Below is a small trained network, with its code and all its weights. Each question gives an input and a target symbol and asks what happens when units are switched off, that is, made to give their printed mean instead of their output.

import numpy as np


def w(rows, s, z=0):
    codes = np.array(rows[::2]) - 128.0
    scale = np.full(codes.shape[1], s)
    scale[-1] = z or s
    return codes * scale


def f(y):
    return y / 2 * (1 + np.tanh(0.7978845608 * (y + 0.044715 * y**3)))


def softmax(a):
    e = np.exp(a - a.max(-1, keepdims=True))
    return e / e.sum(-1, keepdims=True)


def log_softmax(a):
    a = a - a.max(-1, keepdims=True)
    return a - np.log(np.exp(a).sum(-1, keepdims=True))


def net(x, mask):
    ids = ['ΔΦαεηλμξτ'.index(c) for c in x.split()]
    T = len(ids)
    res = E[ids] + P[:T]
    u = 0
    for l in range(3):
        r = res
        for j in range(3):
            rows = slice(4 * j, 4 * j + 4)
            q, k, v = (r @ M[l][rows].T for M in (Q, K, V))
            z = softmax(np.where(np.tri(T) > 0, q @ k.T / 4**0.5, -1e9)) @ v
            o = O[l][rows]
            res = res + np.where(mask[u + j], z, o[:, -1]) @ o[:, :-1]
        u += 3
        y = f(res @ A[l][:, :-1].T + A[l][:, -1])
        res = res + np.where(mask[u : u + 4], y, B[l][:, -1]) @ B[l][:, :-1]
        u += 4
    return log_softmax(res[-1] @ U[:, :-1].T + U[:, -1])


Q, K, V, O, A, B = {}, {}, {}, {}, {}, {}
E = w([
[130,174,172,107,124],'Δ',
[123,165,125,76,137],'Φ',
[177,77,145,91,139],'α',
[156,98,137,109,159],'ε',
[132,120,122,122,177],'η',
[7,132,105,127,117],'λ',
[185,82,146,44,107],'μ',
[107,84,156,178,175],'ξ',
[108,57,191,183,130],'τ',
],0.018)
P = w([
[131,151,68,129,85],'0',
[157,133,91,95,143],'1',
[159,198,70,161,27],'2',
[159,136,116,96,186],'3',
[183,173,98,177,9],'4',
[158,113,136,88,224],'5',
[173,124,124,222,35],'6',
[128,106,173,66,243],'7',
[194,92,105,212,33],'8',
],0.012)
Q[0] = w([
[131,135,159,86,165],'L0H0',
[168,110,130,84,150],'L0H0',
[140,181,105,115,99],'L0H0',
[84,154,99,122,122],'L0H0',
[137,99,55,88,158],'L0H1',
[155,136,249,168,127],'L0H1',
[108,83,63,123,51],'L0H1',
[171,89,184,141,193],'L0H1',
[124,102,125,85,129],'L0H2',
[113,94,192,114,130],'L0H2',
[194,138,70,165,135],'L0H2',
[159,169,107,183,108],'L0H2',
],0.015)
K[0] = w([
[161,162,114,133,186],'L0H0',
[149,132,140,97,172],'L0H0',
[135,161,122,117,92],'L0H0',
[85,155,111,169,123],'L0H0',
[168,97,76,75,147],'L0H1',
[86,135,252,182,122],'L0H1',
[165,62,40,145,36],'L0H1',
[96,60,186,140,205],'L0H1',
[135,101,143,78,119],'L0H2',
[126,87,165,105,190],'L0H2',
[92,121,181,166,83],'L0H2',
[107,119,72,207,116],'L0H2',
],0.014)
V[0] = w([
[111,172,133,225,140],'L0H0',
[136,91,98,142,189],'L0H0',
[206,131,110,189,160],'L0H0',
[53,119,178,104,131],'L0H0',
[82,149,254,80,92],'L0H1',
[112,77,76,133,84],'L0H1',
[105,142,235,207,208],'L0H1',
[188,143,239,170,188],'L0H1',
[122,130,159,147,168],'L0H2',
[128,61,167,52,132],'L0H2',
[102,32,172,174,87],'L0H2',
[129,96,120,205,87],'L0H2',
],0.0062)
O[0] = w([
[243,112,156,76,169,3],'L0H0',
[126,85,145,67,134,151],'L0H0',
[24,144,82,80,49,140],'L0H0',
[123,227,39,137,184,94],'L0H0',
[250,3,54,71,185,126],'L0H1',
[223,194,135,126,113,142],'L0H1',
[184,35,38,36,81,91],'L0H1',
[75,64,70,105,161,183],'L0H1',
[119,149,130,142,176,107],'L0H2',
[192,140,72,86,209,219],'L0H2',
[178,153,165,146,129,157],'L0H2',
[107,167,152,94,60,113],'L0H2',
],0.0047,0.0034)
A[0] = w([
[96,197,75,185,133,79],'L0N0',
[101,176,61,146,142,57],'L0N1',
[196,140,171,255,102,254],'L0N2',
[154,214,127,122,75,67],'L0N3',
],0.0068,0.0069)
B[0] = w([
[205,107,137,95,119,125],'L0N0',
[199,136,130,115,125,113],'L0N1',
[21,43,100,55,42,255],'L0N2',
[94,2,135,151,130,135],'L0N3',
],0.01,0.0081)
Q[1] = w([
[156,151,95,152,172],'L1H0',
[101,110,228,117,184],'L1H0',
[28,83,39,99,89],'L1H0',
[167,121,84,200,141],'L1H0',
[131,110,138,162,91],'L1H1',
[176,44,23,74,111],'L1H1',
[110,108,185,87,113],'L1H1',
[157,109,209,145,167],'L1H1',
[96,125,166,154,66],'L1H2',
[143,64,82,245,32],'L1H2',
[74,86,28,102,123],'L1H2',
[28,96,102,27,165],'L1H2',
],0.011)
K[1] = w([
[163,99,107,156,51],'L1H0',
[102,119,140,229,152],'L1H0',
[92,90,156,48,195],'L1H0',
[147,161,89,99,59],'L1H0',
[118,198,187,98,136],'L1H1',
[98,86,178,124,178],'L1H1',
[143,120,159,45,101],'L1H1',
[223,135,149,127,69],'L1H1',
[95,157,161,55,166],'L1H2',
[177,211,153,76,128],'L1H2',
[155,72,27,145,148],'L1H2',
[71,8,146,116,200],'L1H2',
],0.011)
V[1] = w([
[96,189,110,120,126],'L1H0',
[152,107,154,56,113],'L1H0',
[184,107,149,143,85],'L1H0',
[89,100,81,228,156],'L1H0',
[85,199,118,165,128],'L1H1',
[95,171,167,10,112],'L1H1',
[36,120,121,222,144],'L1H1',
[67,108,146,191,168],'L1H1',
[107,144,94,120,141],'L1H2',
[69,131,148,74,151],'L1H2',
[74,165,115,101,128],'L1H2',
[37,84,174,128,155],'L1H2',
],0.013)
O[1] = w([
[29,173,41,58,120,88],'L1H0',
[86,115,220,79,161,192],'L1H0',
[154,135,222,98,85,84],'L1H0',
[223,216,6,98,32,114],'L1H0',
[151,87,172,48,132,44],'L1H1',
[87,98,32,180,201,196],'L1H1',
[248,97,145,51,87,125],'L1H1',
[166,95,106,39,95,136],'L1H1',
[181,206,2,88,144,138],'L1H2',
[196,91,104,213,160,209],'L1H2',
[50,130,13,76,134,140],'L1H2',
[197,195,60,241,85,246],'L1H2',
],0.008,0.011)
A[1] = w([
[145,19,166,93,82,106],'L1N0',
[61,142,123,74,172,2],'L1N1',
[149,127,156,255,154,111],'L1N2',
[87,137,108,95,42,139],'L1N3',
],0.009,0.0067)
B[1] = w([
[112,170,121,109,168,180],'L1N0',
[170,149,47,114,133,135],'L1N1',
[170,130,150,2,128,253],'L1N2',
[233,131,144,76,160,184],'L1N3',
],0.0094,0.014)
Q[2] = w([
[109,94,86,6,35],'L2H0',
[147,188,127,145,222],'L2H0',
[31,78,142,170,107],'L2H0',
[80,71,123,142,30],'L2H0',
[87,189,97,165,101],'L2H1',
[75,156,126,76,113],'L2H1',
[78,163,110,185,95],'L2H1',
[111,144,152,143,96],'L2H1',
[159,150,63,137,235],'L2H2',
[93,113,136,109,72],'L2H2',
[119,110,141,129,218],'L2H2',
[109,152,102,113,183],'L2H2',
],0.012)
K[2] = w([
[168,98,191,190,212],'L2H0',
[71,95,121,129,61],'L2H0',
[101,254,140,141,149],'L2H0',
[127,161,65,112,169],'L2H0',
[112,167,114,93,89],'L2H1',
[140,145,76,60,138],'L2H1',
[144,139,210,162,98],'L2H1',
[56,194,136,140,98],'L2H1',
[161,110,107,152,194],'L2H2',
[77,193,186,107,89],'L2H2',
[171,66,127,109,168],'L2H2',
[66,153,120,200,136],'L2H2',
],0.012)
V[2] = w([
[126,6,122,102,67],'L2H0',
[128,138,71,193,174],'L2H0',
[76,202,100,106,135],'L2H0',
[130,90,123,201,165],'L2H0',
[181,48,87,141,224],'L2H1',
[119,254,174,106,131],'L2H1',
[137,183,103,33,92],'L2H1',
[134,87,129,88,108],'L2H1',
[58,106,100,135,79],'L2H2',
[147,190,110,100,152],'L2H2',
[212,125,195,77,176],'L2H2',
[245,22,115,190,90],'L2H2',
],0.0083)
O[2] = w([
[225,195,204,86,109,172],'L2H0',
[132,179,115,159,94,148],'L2H0',
[110,100,118,151,98,99],'L2H0',
[105,186,140,122,132,131],'L2H0',
[67,235,118,172,134,249],'L2H1',
[196,118,81,138,128,47],'L2H1',
[179,63,112,179,139,161],'L2H1',
[156,146,157,115,112,149],'L2H1',
[170,178,142,122,118,102],'L2H2',
[50,2,141,103,143,148],'L2H2',
[155,113,70,145,130,157],'L2H2',
[76,238,121,108,101,199],'L2H2',
],0.0084,0.015)
A[2] = w([
[69,131,128,182,170,30],'L2N0',
[163,127,49,58,22,1],'L2N1',
[98,2,83,142,130,17],'L2N2',
[72,132,191,167,91,176],'L2N3',
],0.011,0.0053)
B[2] = w([
[149,168,215,123,215,194],'L2N0',
[122,109,182,200,212,246],'L2N1',
[115,253,146,95,169,172],'L2N2',
[101,102,162,73,71,186],'L2N3',
],0.011,0.012)
U = w([
[104,149,176,102,36,133],'Δ',
[117,148,173,221,153,14],'Φ',
[50,122,137,134,123,124],'α',
[105,80,225,108,155,105],'ε',
[57,142,103,130,173,29],'η',
[42,68,46,198,157,183],'λ',
[121,26,132,141,255,135],'μ',
[93,174,21,128,21,244],'ξ',
[230,168,215,65,106,107],'τ',
],0.0075,0.011)

Each question gives the input, a string of symbols that net reads in full, and the target symbol t.
The units are the heads (4 rows each of Q, K, V and O) and the neurons (one row each of A and B). Each row of codes is followed by its name. A weight is (code - 128) times the scale printed after its matrix; where a second scale follows, it is the last column's (O, A, B and U).
mask holds one flag per unit, layer by layer, with each layer's heads first. A switched-off unit (its flag False) gives its mean, the last column of its rows in O or B, instead of its output. The means were averaged over made-up inputs and are rounded, as every weight is.
A unit's drop is (log p(t) with every unit on - log p(t) with that unit switched off) / (log p(t) with every unit on - log p(t) with every unit switched off).
The circuit of an input: a set's keep is (log p(t) with only the set's units on - log p(t) with every unit switched off) / (log p(t) with every unit on - log p(t) with every unit switched off). Starting from the 12 units with the biggest drops (on a tie, the unit counted first), units are removed one at a time, each time the one whose removal leaves the highest keep (on an exact tie, the one counted first), for as long as the keep stays at least 0.8.
units of the circuit, in order: the units of the circuit, biggest drop first
unit that matters most: the unit with the biggest drop
k most important neurons: the k neurons with the biggest drops, biggest first
k most important neurons of layer l: the k neurons of layer l with the biggest drops, biggest first
heads that matter: for each layer, one digit per head in row order, 1 if its drop is at least 0.15 and else 0, layers parted by /
input η μ η μ Δ Φ μ, target η: most important neuron of layer 2 -> L2N2
input ξ ξ α η Δ, target λ: units of the circuit, in order -> L2N1, L0N2, L1H0, L2H0
input Φ η μ τ, target τ: units of the circuit, in order -> L0H1, L1H2, L1N2
input τ μ ξ ξ μ τ η, target τ: units of the circuit, in order -> L0H1, L2H0
input ξ ξ ξ, target Φ: heads that matter -> 000 / 110 / 001
input η Δ μ μ Φ μ τ, target ε: heads that matter -> 000 / 101 / 000
input ξ μ λ μ ξ μ, target ξ: 2 most important neurons of layer 2 -> L2N1, L2N0
input μ ξ ξ Φ, target ξ: units of the circuit, in order -> L2N0, L2N1
input ε η μ ε μ μ ξ μ Φ, target ε: 2 most important neurons -> L2N0, L2N3
input τ ξ ε, target Φ: units of the circuit, in order -> L2N1, L1H0
input ε μ ε λ τ ξ λ Φ Φ, target η: 2 most important neurons of layer 0 -> L0N2, L0N3
input μ η μ η ξ λ, target ξ: 3 most important neurons of layer 1 -> L1N2, L1N3, L1N0
input ε α μ η μ η τ Φ, target τ: heads that matter -> 000 / 001 / 100
input ξ μ μ ε α ξ ε Φ μ, target η: heads that matter -> 000 / 101 / 100
input η ε μ μ ξ τ Φ Φ τ, target η: unit that matters most -> L2N2
input τ ξ α α τ ε α ξ μ, target Φ: units of the circuit, in order -> L2N1, L1N2, L2H2, L1H1
input η λ μ ξ ε, target Φ: 3 most important neurons -> L2N1, L0N2, L1N2
input Δ ξ ε μ ε, target ε: 3 most important neurons -> L0N2, L1N0, L1N2
input μ ξ μ, target Φ: heads that matter -> 010 / 100 / 000
input μ μ λ ε ξ, target ξ: units of the circuit, in order -> L2N1
input μ ε α λ μ μ ε λ τ, target μ: units of the circuit, in order -> L0N2, L1H1, L2N1
input Φ τ Φ ξ τ, target Φ: heads that matter -> 010 / 110 / 001
input μ Δ λ Φ η, target η: heads that matter -> 000 / 101 / 100
input Φ α Φ η μ μ μ λ, target μ: units of the circuit, in order -> L2H2, L1H1
input Δ Φ μ τ μ ξ, target τ: 2 most important neurons -> L1N2, L0N2
input ξ η η, target λ: 2 most important neurons of layer 0 -> L0N2, L0N3
input τ λ α ξ μ μ α, target ε: units of the circuit, in order -> L1H0
input μ ξ τ, target Φ: 2 most important neurons -> L2N1, L0N2
input ε λ ε μ τ, target ε: units of the circuit, in order -> L1H0, L0N2
